Below is a small trained network, with its code and all its weights. Each question gives an input and a target symbol and asks what happens when units are switched off, that is, made to give their printed mean instead of their output.

import numpy as np


def w(rows, s, z=0):
    codes = np.array(rows[::2]) - 128.0
    scale = np.full(codes.shape[1], s)
    scale[-1] = z or s
    return codes * scale


def f(y):
    return np.maximum(y, 0)


def softmax(a):
    e = np.exp(a - a.max(-1, keepdims=True))
    return e / e.sum(-1, keepdims=True)


def log_softmax(a):
    a = a - a.max(-1, keepdims=True)
    return a - np.log(np.exp(a).sum(-1, keepdims=True))


def net(x, mask):
    ids = ['αγζηλξπσω'.index(c) for c in x.split()]
    T = len(ids)
    res = E[ids] + P[:T]
    u = 0
    for l in range(2):
        r = res
        for j in range(2):
            rows = slice(2 * j, 2 * j + 2)
            q, k, v = (r @ M[l][rows].T for M in (Q, K, V))
            z = softmax(np.where(np.tri(T) > 0, q @ k.T / 2**0.5, -1e9)) @ v
            o = O[l][rows]
            res = res + np.where(mask[u + j], z, o[:, -1]) @ o[:, :-1]
        u += 2
        y = f(res @ A[l][:, :-1].T + A[l][:, -1])
        res = res + np.where(mask[u : u + 4], y, B[l][:, -1]) @ B[l][:, :-1]
        u += 4
    return log_softmax(res[-1] @ U[:, :-1].T + U[:, -1])


Q, K, V, O, A, B = {}, {}, {}, {}, {}, {}
E = w([
[116,215,198,119,190,194,92,139,60,87,88],'α',
[141,84,212,148,154,67,92,131,85,188,98],'γ',
[106,85,81,116,114,65,119,146,249,110,131],'ζ',
[136,113,147,131,121,38,105,71,175,108,136],'η',
[59,43,147,87,186,137,180,120,158,105,166],'λ',
[219,116,204,113,121,50,160,150,198,121,88],'ξ',
[116,106,185,170,152,197,142,130,188,86,94],'π',
[151,97,103,189,86,109,173,112,113,78,114],'σ',
[89,119,98,133,209,147,163,175,159,140,65],'ω',
],0.022)
P = w([
[74,148,86,146,178,54,182,221,36,2,122],'0',
[65,189,150,177,115,125,128,112,76,196,130],'1',
[91,136,126,128,103,102,144,126,126,156,138],'2',
[90,135,122,131,108,125,141,122,114,156,131],'3',
[94,141,142,141,103,125,141,133,113,154,138],'4',
[99,129,114,145,135,134,118,138,132,162,103],'5',
[105,153,129,129,125,145,127,120,117,152,130],'6',
[117,133,136,126,93,135,133,123,155,181,133],'7',
[112,138,91,131,155,154,105,131,161,171,101],'8',
[143,147,110,121,110,177,129,105,117,153,122],'9',
[109,164,117,132,149,181,112,118,134,169,114],'10',
[141,163,123,138,137,196,114,113,127,161,101],'11',
[158,179,128,123,122,155,123,114,118,164,120],'12',
],0.0093)
Q[0] = w([
[74,76,205,214,186,145,77,88,167,81,54],'L0H0',
[161,146,67,77,169,80,74,212,1,145,170],'L0H0',
[108,115,80,58,160,18,221,159,62,87,148],'L0H1',
[144,135,79,85,176,15,112,194,30,65,109],'L0H1',
],0.0052)
K[0] = w([
[134,134,105,150,166,129,178,173,115,28,98],'L0H0',
[160,116,104,129,107,164,94,41,151,223,179],'L0H0',
[108,127,131,98,88,152,178,29,149,188,81],'L0H1',
[99,138,147,151,105,141,141,2,137,206,79],'L0H1',
],0.0077)
V[0] = w([
[102,116,47,14,127,99,113,110,78,143,129],'L0H0',
[1,117,176,120,113,105,156,81,101,162,176],'L0H0',
[220,107,155,116,114,58,115,128,90,139,145],'L0H1',
[131,194,211,55,145,106,97,120,139,144,105],'L0H1',
],0.0064)
O[0] = w([
[192,44,163,97,1,160,89,79,165,81,106,1],'L0H0',
[134,208,178,145,132,80,146,212,70,122,171,86],'L0H0',
[115,80,135,160,119,92,31,135,226,181,171,155],'L0H1',
[169,133,66,189,46,129,77,101,86,129,82,34],'L0H1',
],0.0097,0.0032)
A[0] = w([
[13,182,126,181,119,146,179,168,196,189,159,253],'L0N0',
[90,61,111,156,100,150,142,146,202,81,254,71],'L0N1',
[178,124,99,2,106,133,185,233,40,190,95,83],'L0N2',
[181,34,149,185,159,3,193,22,152,101,152,218],'L0N3',
],0.005,0.0013)
B[0] = w([
[127,147,116,120,131,50,162,164,97,40,149,213],'L0N0',
[144,119,68,160,126,97,90,118,153,65,181,174],'L0N1',
[104,105,136,219,111,90,57,104,137,137,122,146],'L0N2',
[209,150,137,147,244,147,107,113,35,114,118,254],'L0N3',
],0.011,0.0084)
Q[1] = w([
[71,48,214,112,2,243,70,128,236,189,195],'L1H0',
[165,150,191,133,192,145,13,142,201,152,102],'L1H0',
[54,204,116,149,143,90,151,135,211,171,122],'L1H1',
[88,108,145,181,115,180,88,91,76,185,90],'L1H1',
],0.0056)
K[1] = w([
[123,133,77,57,129,18,89,141,2,153,97],'L1H0',
[86,93,138,194,112,127,47,94,118,128,145],'L1H0',
[181,106,164,250,79,113,151,41,103,44,111],'L1H1',
[150,136,66,175,135,139,130,152,136,185,191],'L1H1',
],0.0065)
V[1] = w([
[223,138,111,118,65,97,164,154,78,113,36],'L1H0',
[179,147,232,1,159,121,185,178,181,146,114],'L1H0',
[105,107,79,140,77,97,196,172,124,145,221],'L1H1',
[95,198,81,112,156,52,89,195,138,137,109],'L1H1',
],0.0071)
O[1] = w([
[117,234,187,181,109,70,193,77,167,191,136,92],'L1H0',
[156,140,231,154,140,112,148,153,130,111,47,121],'L1H0',
[160,106,56,91,175,65,133,116,159,131,184,90],'L1H1',
[164,126,90,40,126,49,104,246,118,108,103,253],'L1H1',
],0.011,0.008)
A[1] = w([
[139,76,216,112,202,193,62,232,104,197,135,165],'L1N0',
[107,102,255,86,127,45,135,145,102,161,126,250],'L1N1',
[93,65,184,122,114,225,249,171,166,107,7,138],'L1N2',
[89,152,123,121,149,115,96,161,99,111,68,35],'L1N3',
],0.005,0.0023)
B[1] = w([
[95,79,2,96,76,174,161,60,183,53,207,254],'L1N0',
[74,122,126,216,155,153,110,172,165,174,125,246],'L1N1',
[136,135,143,153,176,11,80,88,87,166,206,188],'L1N2',
[201,77,110,70,217,93,152,140,128,79,85,213],'L1N3',
],0.0083,0.0076)
U = w([
[170,192,29,176,161,130,254,55,136,149,185,190],'α',
[139,153,79,92,61,55,129,113,159,103,110,10],'γ',
[126,77,148,113,112,86,142,57,108,109,90,37],'ζ',
[120,165,134,117,120,179,118,176,105,102,104,248],'η',
[165,116,145,187,147,144,155,140,163,120,97,145],'λ',
[120,99,65,184,133,160,106,173,104,192,163,19],'ξ',
[112,117,117,38,127,66,187,155,111,200,47,122],'π',
[120,26,175,107,101,111,153,105,101,79,100,219],'σ',
[146,115,165,104,143,49,70,26,77,127,117,144],'ω',
],0.0066,0.0015)

Each question gives the input, a string of symbols that net reads in full, and the target symbol t.
The units are the heads (2 rows each of Q, K, V and O) and the neurons (one row each of A and B). Each row of codes is followed by its name. A weight is (code - 128) times the scale printed after its matrix; where a second scale follows, it is the last column's (O, A, B and U).
mask holds one flag per unit, layer by layer, with each layer's heads first. A switched-off unit (its flag False) gives its mean, the last column of its rows in O or B, instead of its output. The means were averaged over made-up inputs and are rounded, as every weight is.
A unit's drop is (log p(t) with every unit on - log p(t) with that unit switched off) / (log p(t) with every unit on - log p(t) with every unit switched off).
top k neurons: the k neurons with the biggest drops, biggest first
k most important neurons of layer l: the k neurons of layer l with the biggest drops, biggest first
which heads matter: for each layer, one digit per head in row order, 1 if its drop is at least 0.15 and else 0, layers parted by /
input π π η σ σ σ σ σ ω σ ξ σ π, target π: top 3 neurons -> L0N0, L0N3, L1N3
input λ σ η ω σ η γ, target ξ: which heads matter -> 00 / 00
input σ ξ ξ ξ σ σ σ ω σ σ σ ξ, target α: which heads matter -> 00 / 10
input ζ σ λ σ σ ξ γ σ, target λ: top 2 neurons -> L0N0, L1N0
input α σ ω ξ ξ, target λ: which heads matter -> 00 / 10
input ω ω λ ζ σ σ π ω, target ω: which heads matter -> 11 / 11
input γ η η π, target γ: most important neuron of layer 1 -> L1N1
input ξ γ σ σ ω ζ λ σ ξ, target α: which heads matter -> 01 / 10
input ω γ ξ ξ π ζ λ η λ σ ω ξ ω, target ω: top 2 neurons -> L1N2, L0N3
input σ σ ω γ ζ ξ ω ξ ω σ σ π γ, target σ: which heads matter -> 01 / 10
input ξ σ π σ ω η, target ξ: which heads matter -> 11 / 10
input π π ξ η λ ξ η ω, target π: top 3 neurons -> L0N0, L1N3, L0N3
input σ α ξ ω ω ξ ω π ξ ξ, target σ: 2 most important neurons of layer 1 -> L1N0, L1N3
input α ω α π ω σ λ ω, target α: which heads matter -> 01 / 11
input ξ π ξ ξ σ σ λ ω, target ξ: top 2 neurons -> L0N1, L0N3
input π ω ξ ζ α σ σ η σ, target π: which heads matter -> 10 / 01
input α σ ξ ζ ξ σ π σ λ, target α: which heads matter -> 01 / 10
input ω α σ ω σ ω ξ ξ ω ω λ η π, target ω: most important neuron of layer 1 -> L1N2
input α σ σ π, target α: which heads matter -> 01 / 11
input ξ π σ η σ σ σ λ, target ξ: which heads matter -> 11 / 10
input α ζ ξ α σ η σ ζ ω σ λ α π, target α: which heads matter -> 01 / 10
input η σ ξ, target λ: 2 most important neurons of layer 0 -> L0N0, L0N3
input π ξ σ ξ α η, target π: top 2 neurons -> L0N0, L1N3
input ξ ζ σ ζ η σ σ λ ξ σ π, target ξ: 2 most important neurons of layer 1 -> L1N3, L1N0
input ξ λ σ σ η σ ξ σ π λ, target ξ: most important neuron of layer 1 -> L1N3
input π σ α σ λ σ ω σ ζ ζ, target π: top 2 neurons -> L1N0, L0N0
input λ σ σ ω ξ σ ξ ξ ξ σ, target λ: 2 most important neurons of layer 0 -> L0N0, L0N1
input ξ ξ π α ξ λ ζ ξ, target ξ: top neuron -> L0N1
input ξ σ π σ γ ω λ σ, target ξ: 2 most important neurons of layer 1 -> L1N0, L1N3
